Below is a small trained network, with its code and all its weights. Each question gives an input and a class and asks what happens when units are switched off, that is, made to give their printed mean instead of their output.

import numpy as np


def w(rows, s, z=0):
    codes = np.array(rows[::2]) - 128.0
    scale = np.full(codes.shape[1], s)
    scale[-1] = z or s
    return codes * scale


def f(y):
    return y / 2 * (1 + np.tanh(0.7978845608 * (y + 0.044715 * y**3)))


def log_softmax(a):
    a = a - a.max(-1, keepdims=True)
    return a - np.log(np.exp(a).sum(-1, keepdims=True))


def net(x, mask):
    res = np.array(x, float).reshape(1, 3) / 4 @ E
    y = f(res @ A[0][:, :-1].T + A[0][:, -1])
    res = res + np.where(mask, y, B[0][:, -1]) @ B[0][:, :-1]
    return log_softmax(res[-1] @ U[:, :-1].T + U[:, -1])


A, B = {}, {}
E = w([
[174,255,89,241,178,136],'x0',
[126,160,44,133,55,46],'x1',
[99,57,32,102,234,144],'x2',
],0.0075)
A[0] = w([
[145,239,150,186,109,118,98],'neuron 0',
[134,155,205,130,11,108,122],'neuron 1',
[120,60,220,70,80,143,53],'neuron 2',
[140,132,170,145,133,165,113],'neuron 3',
[125,120,95,138,240,161,5],'neuron 4',
[117,49,141,94,192,148,55],'neuron 5',
[114,43,64,75,106,103,107],'neuron 6',
[137,135,169,105,24,106,48],'neuron 7',
[118,86,162,140,160,130,136],'neuron 8',
[134,92,220,119,211,194,145],'neuron 9',
[144,162,168,121,182,134,112],'neuron 10',
[133,149,250,137,168,181,132],'neuron 11',
[145,208,60,183,188,118,41],'neuron 12',
[121,96,159,124,186,167,144],'neuron 13',
[129,136,166,169,172,158,116],'neuron 14',
[129,112,153,91,118,129,149],'neuron 15',
[135,90,221,120,220,207,63],'neuron 16',
],0.018,0.016)
B[0] = w([
[170,151,221,101,156,137,229],'neuron 0',
[108,168,58,157,100,130,241],'neuron 1',
[162,232,158,142,107,145,209],'neuron 2',
[139,102,188,118,146,115,153],'neuron 3',
[173,227,159,129,105,142,176],'neuron 4',
[113,65,93,126,132,111,187],'neuron 5',
[114,32,159,118,155,120,217],'neuron 6',
[99,80,57,131,122,121,176],'neuron 7',
[133,156,119,126,119,132,169],'neuron 8',
[133,198,73,152,106,148,251],'neuron 9',
[142,110,180,115,147,117,159],'neuron 10',
[152,76,229,93,163,131,225],'neuron 11',
[74,136,4,156,79,123,212],'neuron 12',
[122,184,126,141,90,115,203],'neuron 13',
[160,98,193,120,145,125,173],'neuron 14',
[128,136,84,130,144,113,175],'neuron 15',
[79,80,48,141,115,118,214],'neuron 16',
],0.034,0.013)
U = w([
[147,200,140,193,104,168,149],'0',
[40,73,42,201,109,141,205],'1',
[131,2,213,120,207,145,2],'2',
],0.0087,0.0027)

Each question gives the input, the list of numbers given to net, and the class t.
The units are the neurons (one row each of A and B). Each row of codes is followed by its name. A weight is (code - 128) times the scale printed after its matrix; where a second scale follows, it is the last column's (A, B and U).
mask holds one flag per neuron, in row order. A switched-off neuron (its flag False) gives its mean, the last column of its row in B, instead of its output. The means were averaged over made-up inputs and are rounded, as every weight is.
A unit's drop is (log p(t) with every unit on - log p(t) with that unit switched off) / (log p(t) with every unit on - log p(t) with every unit switched off).
most important unit: the unit with the biggest drop
top k neurons: the k neurons with the biggest drops, biggest first
drop when u is switched off: that unit's drop, to one decimal
input [-7,-3,0], class 0: most important unit	neuron 2
input [1,-3,0], class 2: top 3 neurons	[neuron 1; neuron 2; neuron 12]
input [6,1,4], class 1: top 4 neurons	[neuron 12; neuron 2; neuron 11; neuron 9]
input [0,7,-3], class 1: top 2 neurons	[neuron 2; neuron 7]
input [6,7,1], class 1: top 3 neurons	[neuron 12; neuron 2; neuron 4]
input [-7,1,-6], class 1: top 4 neurons	[neuron 7; neuron 0; neuron 1; neuron 4]
input [1,-1,-7], class 2: top 3 neurons	[neuron 9; neuron 11; neuron 2]
input [1,-1,7], class 0: top 3 neurons	[neuron 4; neuron 12; neuron 16]
input [-3,1,-7], class 1: top 3 neurons	[neuron 7; neuron 1; neuron 4]
input [3,0,7], class 0: top 3 neurons	[neuron 4; neuron 16; neuron 7]
input [-4,2,-3], class 1: top 2 neurons	[neuron 0; neuron 7]
input [4,0,8], class 0: top 4 neurons	[neuron 4; neuron 16; neuron 7; neuron 6]
input [8,3,4], class 1: drop when neuron 2 is switched off	0.8
input [4,-7,-2], class 2: most important unit	neuron 11
input [3,-1,8], class 0: drop when neuron 16 is switched off	0.2
input [-2,8,-7], class 1: drop when neuron 7 is switched off	1.2
